Below is a small trained network, with its code and all its weights. Each question gives an input and a class and asks what happens when units are switched off, that is, made to give their printed mean instead of their output.

import numpy as np


def w(rows, s, z=0):
    codes = np.array(rows[::2]) - 128.0
    scale = np.full(codes.shape[1], s)
    scale[-1] = z or s
    return codes * scale


def norm(h):
    return h / np.sqrt((h * h).mean(-1, keepdims=True) + 1e-5)


def f(y):
    return np.maximum(y, 0)


def log_softmax(a):
    a = a - a.max(-1, keepdims=True)
    return a - np.log(np.exp(a).sum(-1, keepdims=True))


def net(x, mask):
    res = np.array(x, float).reshape(1, 2) / 4 @ E
    u = 0
    for l in range(2):
        y = f(norm(res) @ A[l][:, :-1].T + A[l][:, -1])
        res = res + np.where(mask[u : u + 7], y, B[l][:, -1]) @ B[l][:, :-1]
        u += 7
    return log_softmax(norm(res)[-1] @ U[:, :-1].T + U[:, -1])


A, B = {}, {}
E = w([
[102,73,4,196,80,168,152,77,147],'x0',
[158,100,181,112,112,199,203,93,67],'x1',
],0.0037)
A[0] = w([
[86,99,115,104,115,3,126,198,130,133],'0.n0',
[122,144,86,129,125,152,89,159,195,144],'0.n1',
[70,191,146,102,144,116,177,120,183,42],'0.n2',
[177,173,140,95,133,96,105,80,71,152],'0.n3',
[146,79,89,213,97,156,154,65,78,133],'0.n4',
[115,167,149,185,132,94,91,158,180,9],'0.n5',
[118,118,170,110,189,145,158,150,113,91],'0.n6',
],0.0039,0.0015)
B[0] = w([
[111,45,91,104,126,134,118,164,130,210],'0.n0',
[104,106,255,152,138,169,128,146,128,194],'0.n1',
[158,109,155,146,133,119,174,100,157,144],'0.n2',
[104,84,82,132,151,171,147,176,180,177],'0.n3',
[109,166,150,88,139,117,142,147,150,253],'0.n4',
[128,85,160,161,133,110,101,184,151,176],'0.n5',
[113,180,46,135,131,147,106,88,151,171],'0.n6',
],0.0054,0.004)
A[1] = w([
[163,151,154,107,173,97,115,151,103,3],'1.n0',
[83,93,92,138,101,95,101,86,142,168],'1.n1',
[108,137,95,181,81,142,138,77,131,58],'1.n2',
[204,66,148,138,119,168,190,108,2,115],'1.n3',
[63,101,97,125,154,177,92,114,191,229],'1.n4',
[94,79,151,111,158,180,141,153,129,95],'1.n5',
[172,109,174,98,180,80,81,142,120,49],'1.n6',
],0.0066,0.00058)
B[1] = w([
[95,146,37,180,150,163,108,73,41,168],'1.n0',
[150,163,127,213,229,114,83,100,59,185],'1.n1',
[170,241,85,107,152,137,81,141,49,186],'1.n2',
[94,67,178,175,202,50,3,155,153,199],'1.n3',
[131,109,190,41,127,132,151,102,116,254],'1.n4',
[140,159,74,105,28,118,212,145,154,217],'1.n5',
[141,177,108,173,135,158,138,26,74,197],'1.n6',
],0.0048,0.006)
U = w([
[114,254,70,111,195,145,103,69,11,176],'0',
[63,35,198,153,192,70,46,208,140,194],'1',
[109,112,155,31,36,140,223,166,178,208],'2',
[190,135,98,200,126,127,177,191,164,21],'3',
[183,139,101,190,72,144,135,153,175,18],'4',
[187,143,100,202,98,139,155,175,180,18],'5',
[195,124,88,168,82,142,131,149,179,3],'6',
],0.0087,0.0042)

Each question gives the input, the list of numbers given to net, and the class t.
The units are the neurons (one row each of A and B). Each row of codes is followed by its name. A weight is (code - 128) times the scale printed after its matrix; where a second scale follows, it is the last column's (A, B and U).
mask holds one flag per neuron, layer by layer. A switched-off neuron (its flag False) gives its mean, the last column of its row in B, instead of its output. The means were averaged over made-up inputs and are rounded, as every weight is.
A unit's drop is (log p(t) with every unit on - log p(t) with that unit switched off) / (log p(t) with every unit on - log p(t) with every unit switched off).
The circuit of an input: a set's keep is (log p(t) with only the set's units on - log p(t) with every unit switched off) / (log p(t) with every unit on - log p(t) with every unit switched off). Starting from the 12 units with the biggest drops (on a tie, the unit counted first), units are removed one at a time, each time the one whose removal leaves the highest keep (on an exact tie, the one counted first), for as long as the keep stays at least 0.8.
units of the circuit, in order: the units of the circuit, biggest drop first
most important unit: the unit with the biggest drop
top k neurons: the k neurons with the biggest drops, biggest first
top k neurons in layer l: the k neurons of layer l with the biggest drops, biggest first
drop of u: that unit's drop, to one decimal
input [0,6], class 1: units of the circuit, in order	1.n3
input [2,-3], class 2: top 2 neurons in layer 1	1.n3; 1.n5
input [8,-7], class 0: units of the circuit, in order	1.n2; 1.n1
input [-4,-4], class 0: top 3 neurons	1.n6; 1.n3; 1.n0
input [-2,4], class 1: top 2 neurons	1.n3; 0.n4
input [-8,-8], class 0: top 2 neurons	1.n6; 1.n0
input [3,-2], class 2: top 3 neurons in layer 0	0.n1; 0.n6; 0.n4
input [-5,-4], class 0: top 3 neurons in layer 1	1.n6; 1.n3; 1.n0
input [-4,5], class 1: top 2 neurons in layer 1	1.n3; 1.n2
input [4,-7], class 1: units of the circuit, in order	0.n1; 1.n4
input [-1,-2], class 2: top 2 neurons in layer 1	1.n3; 1.n5
input [2,-4], class 1: top 2 neurons	1.n1; 0.n4
input [-1,3], class 2: top 2 neurons in layer 0	0.n3; 0.n6
input [-3,-1], class 2: top 2 neurons in layer 0	0.n3; 0.n0
input [-7,-5], class 0: top neuron in layer 1	1.n6
input [3,4], class 1: top 3 neurons in layer 1	1.n3; 1.n6; 1.n4
input [1,4], class 1: top 2 neurons	1.n3; 0.n3
input [6,7], class 1: top 2 neurons in layer 1	1.n3; 1.n6
input [-5,-3], class 0: top 2 neurons in layer 1	1.n6; 1.n3
input [8,-6], class 0: most important unit	1.n2
input [3,0], class 2: top 2 neurons	0.n4; 0.n6
input [-6,-6], class 0: drop of 0.n0	-0.2
input [-7,-3], class 0: drop of 1.n3	0.0
input [-1,5], class 1: drop of 1.n3	2.3
